Below is a small trained network, with its code and all its weights. Each question gives an input and a target symbol and asks what happens when units are switched off, that is, made to give their printed mean instead of their output.

import numpy as np


def w(rows, s, z=0):
    codes = np.array(rows[::2]) - 128.0
    scale = np.full(codes.shape[1], s)
    scale[-1] = z or s
    return codes * scale


def f(y):
    return y / 2 * (1 + np.tanh(0.7978845608 * (y + 0.044715 * y**3)))


def softmax(a):
    e = np.exp(a - a.max(-1, keepdims=True))
    return e / e.sum(-1, keepdims=True)


def log_softmax(a):
    a = a - a.max(-1, keepdims=True)
    return a - np.log(np.exp(a).sum(-1, keepdims=True))


def net(x, mask):
    ids = ['ΛΨαεζμ'.index(c) for c in x.split()]
    T = len(ids)
    res = E[ids] + P[:T]
    u = 0
    for l in range(2):
        r = res
        for j in range(3):
            rows = slice(3 * j, 3 * j + 3)
            q, k, v = (r @ M[l][rows].T for M in (Q, K, V))
            z = softmax(np.where(np.tri(T) > 0, q @ k.T / 3**0.5, -1e9)) @ v
            o = O[l][rows]
            res = res + np.where(mask[u + j], z, o[:, -1]) @ o[:, :-1]
        u += 3
        y = f(res @ A[l][:, :-1].T + A[l][:, -1])
        res = res + np.where(mask[u : u + 16], y, B[l][:, -1]) @ B[l][:, :-1]
        u += 16
    return log_softmax(res[-1] @ U[:, :-1].T + U[:, -1])


Q, K, V, O, A, B = {}, {}, {}, {}, {}, {}
E = w([
[78,112,157],'Λ',
[3,118,149],'Ψ',
[172,23,206],'α',
[35,95,89],'ε',
[132,71,156],'ζ',
[213,193,186],'μ',
],0.019)
P = w([
[145,178,24],'0',
[105,66,204],'1',
[142,138,7],'2',
[109,104,205],'3',
[126,126,12],'4',
[106,106,206],'5',
[135,120,2],'6',
],0.011)
Q[0] = w([
[247,172,184],'L0H1',
[178,207,166],'L0H1',
[98,75,84],'L0H1',
[130,145,93],'L0H2',
[90,120,162],'L0H2',
[111,180,129],'L0H2',
[111,91,204],'L0H3',
[138,90,139],'L0H3',
[88,93,171],'L0H3',
],0.013)
K[0] = w([
[128,204,195],'L0H1',
[181,198,136],'L0H1',
[94,131,46],'L0H1',
[140,125,143],'L0H2',
[148,62,2],'L0H2',
[81,45,68],'L0H2',
[91,120,122],'L0H3',
[139,88,73],'L0H3',
[152,155,79],'L0H3',
],0.0097)
V[0] = w([
[118,95,147],'L0H1',
[197,165,163],'L0H1',
[133,117,99],'L0H1',
[142,131,87],'L0H2',
[135,125,208],'L0H2',
[117,115,191],'L0H2',
[84,91,254],'L0H3',
[122,153,144],'L0H3',
[141,66,147],'L0H3',
],0.0074)
O[0] = w([
[72,136,48,169],'L0H1',
[122,151,135,3],'L0H1',
[124,138,138,138],'L0H1',
[161,2,128,116],'L0H2',
[198,100,156,131],'L0H2',
[92,172,129,149],'L0H2',
[94,160,169,176],'L0H3',
[73,178,111,108],'L0H3',
[132,74,77,167],'L0H3',
],0.0054,0.0046)
A[0] = w([
[117,79,83,93],'L0N1',
[209,100,204,1],'L0N2',
[61,104,176,191],'L0N3',
[58,184,54,110],'L0N4',
[153,169,168,35],'L0N5',
[150,100,155,166],'L0N6',
[219,122,86,246],'L0N7',
[129,124,122,96],'L0N8',
[102,121,225,86],'L0N9',
[77,195,43,76],'L0N10',
[230,227,86,79],'L0N11',
[33,132,156,241],'L0N12',
[85,62,106,120],'L0N13',
[162,119,3,162],'L0N14',
[102,186,207,158],'L0N15',
[213,80,88,251],'L0N16',
],0.012,0.0049)
B[0] = w([
[187,112,201,165],'L0N1',
[134,190,102,179],'L0N2',
[164,195,139,234],'L0N3',
[229,148,99,192],'L0N4',
[95,33,105,127],'L0N5',
[168,179,172,169],'L0N6',
[1,91,211,171],'L0N7',
[123,119,122,123],'L0N8',
[165,135,57,184],'L0N9',
[214,128,143,170],'L0N10',
[152,151,219,144],'L0N11',
[214,128,173,251],'L0N12',
[157,95,166,221],'L0N13',
[88,153,12,173],'L0N14',
[151,14,93,157],'L0N15',
[57,106,121,203],'L0N16',
],0.0066,0.011)
Q[1] = w([
[210,134,106],'L1H1',
[202,135,142],'L1H1',
[92,148,133],'L1H1',
[22,135,161],'L1H2',
[2,154,182],'L1H2',
[124,191,71],'L1H2',
[167,200,97],'L1H3',
[172,77,188],'L1H3',
[193,128,29],'L1H3',
],0.0078)
K[1] = w([
[169,5,80],'L1H1',
[105,111,80],'L1H1',
[159,124,145],'L1H1',
[133,117,164],'L1H2',
[132,60,207],'L1H2',
[238,129,126],'L1H2',
[186,134,21],'L1H3',
[38,125,119],'L1H3',
[149,86,99],'L1H3',
],0.011)
V[1] = w([
[135,87,66],'L1H1',
[138,85,180],'L1H1',
[184,68,106],'L1H1',
[8,193,67],'L1H2',
[143,81,147],'L1H2',
[150,186,94],'L1H2',
[140,93,41],'L1H3',
[117,143,93],'L1H3',
[154,140,129],'L1H3',
],0.013)
O[1] = w([
[60,78,225,135],'L1H1',
[90,253,170,179],'L1H1',
[64,218,173,202],'L1H1',
[131,36,143,4],'L1H2',
[180,156,222,167],'L1H2',
[95,146,51,105],'L1H2',
[219,85,21,97],'L1H3',
[172,146,197,90],'L1H3',
[111,166,62,130],'L1H3',
],0.0058,0.011)
A[1] = w([
[213,130,76,2],'L1N1',
[234,118,72,176],'L1N2',
[110,211,131,54],'L1N3',
[80,246,95,220],'L1N4',
[169,170,173,77],'L1N5',
[159,143,192,130],'L1N6',
[99,169,127,83],'L1N7',
[19,177,179,40],'L1N8',
[124,54,131,126],'L1N9',
[132,162,203,27],'L1N10',
[192,173,188,37],'L1N11',
[131,146,188,157],'L1N12',
[25,109,45,142],'L1N13',
[78,178,13,109],'L1N14',
[102,27,51,197],'L1N15',
[151,150,213,89],'L1N16',
],0.011,0.0075)
B[1] = w([
[88,63,2,164],'L1N1',
[105,133,204,204],'L1N2',
[112,90,114,184],'L1N3',
[178,63,167,254],'L1N4',
[148,105,75,203],'L1N5',
[104,132,149,229],'L1N6',
[133,94,104,147],'L1N7',
[138,87,135,217],'L1N8',
[67,114,160,138],'L1N9',
[116,131,102,214],'L1N10',
[138,70,64,215],'L1N11',
[103,171,100,235],'L1N12',
[154,86,177,140],'L1N13',
[68,185,149,180],'L1N14',
[163,182,144,150],'L1N15',
[92,152,64,247],'L1N16',
],0.0094,0.014)
U = w([
[182,254,223,238],'Λ',
[185,94,128,167],'Ψ',
[103,208,81,138],'α',
[44,183,181,119],'ε',
[129,80,202,104],'ζ',
[63,48,89,3],'μ',
],0.0078,0.0072)

Each question gives the input, a string of symbols that net reads in full, and the target symbol t.
The units are the heads (3 rows each of Q, K, V and O) and the neurons (one row each of A and B). Each row of codes is followed by its name. A weight is (code - 128) times the scale printed after its matrix; where a second scale follows, it is the last column's (O, A, B and U).
mask holds one flag per unit, layer by layer, with each layer's heads first. A switched-off unit (its flag False) gives its mean, the last column of its rows in O or B, instead of its output. The means were averaged over made-up inputs and are rounded, as every weight is.
A unit's drop is (log p(t) with every unit on - log p(t) with that unit switched off) / (log p(t) with every unit on - log p(t) with every unit switched off).
The circuit of an input: a set's keep is (log p(t) with only the set's units on - log p(t) with every unit switched off) / (log p(t) with every unit on - log p(t) with every unit switched off). Starting from the 12 units with the biggest drops (on a tie, the unit counted first), units are removed one at a time, each time the one whose removal leaves the highest keep (on an exact tie, the one counted first), for as long as the keep stays at least 0.8.
units of the circuit, in order: the units of the circuit, biggest drop first
unit that matters most: the unit with the biggest drop
k most important neurons: the k neurons with the biggest drops, biggest first
top k neurons in layer l: the k neurons of layer l with the biggest drops, biggest first
heads that matter: for each layer, one digit per head in row order, 1 if its drop is at least 0.15 and else 0, layers parted by /
input μ ε Ψ α ε ε ζ, target ζ: unit that matters most -> L1H3
input Ψ α α ε, target Ψ: heads that matter -> 000 / 110
input ε μ α μ α Ψ, target α: units of the circuit, in order -> [L0N12, L1N16, L1N2, L1N12]
input α α Λ, target Λ: units of the circuit, in order -> [L1N11, L1N16, L1N1]
input α Λ α ζ, target α: heads that matter -> 000 / 010
input ζ Λ μ Ψ, target ζ: units of the circuit, in order -> [L0N15, L0N12]
input Λ ε α ε, target Λ: units of the circuit, in order -> [L1N1, L0N12]
input Λ μ Λ α, target Λ: units of the circuit, in order -> [L1N1, L0N2]
input ε Λ Ψ μ, target ε: heads that matter -> 001 / 100
input α ζ ε α Ψ, target Ψ: 4 most important neurons -> [L0N4, L1N1, L0N12, L0N7]
input ζ Ψ Ψ ε, target ζ: 3 most important neurons -> [L0N14, L0N12, L0N16]
input Λ α α Ψ, target Λ: top 3 neurons in layer 1 -> [L1N1, L1N8, L1N3]
input Ψ Λ ε Ψ Λ ε ζ, target ζ: top 3 neurons in layer 1 -> [L1N4, L1N13, L1N16]
input μ Λ α Λ, target μ: most important neuron -> [L0N11]
input μ ε α Ψ, target μ: 3 most important neurons -> [L1N11, L0N11, L0N1]
input μ μ α ζ α Ψ, target α: top 2 neurons in layer 0 -> [L0N12, L0N15]
input α Ψ Λ ζ, target α: top 3 neurons in layer 0 -> [L0N4, L0N14, L0N10]
input Ψ ε μ ε, target Ψ: 2 most important neurons -> [L1N4, L0N11]
input Ψ μ Λ Ψ α Ψ, target Λ: 3 most important neurons -> [L0N15, L0N9, L1N1]
input Ψ α α Λ, target Ψ: unit that matters most -> L0N9
input μ Ψ μ Ψ Ψ, target Ψ: top 2 neurons in layer 0 -> [L0N12, L0N10]
input α Ψ μ ζ Ψ Λ, target α: top 4 neurons in layer 1 -> [L1N16, L1N12, L1N2, L1N10]
input α Ψ α ε, target α: 2 most important neurons -> [L0N12, L1N16]
input μ μ Ψ Ψ, target μ: heads that matter -> 100 / 001
input Ψ Λ α α Ψ μ, target α: top 3 neurons in layer 0 -> [L0N15, L0N11, L0N5]
input μ Λ μ α, target μ: top 3 neurons in layer 0 -> [L0N11, L0N7, L0N14]
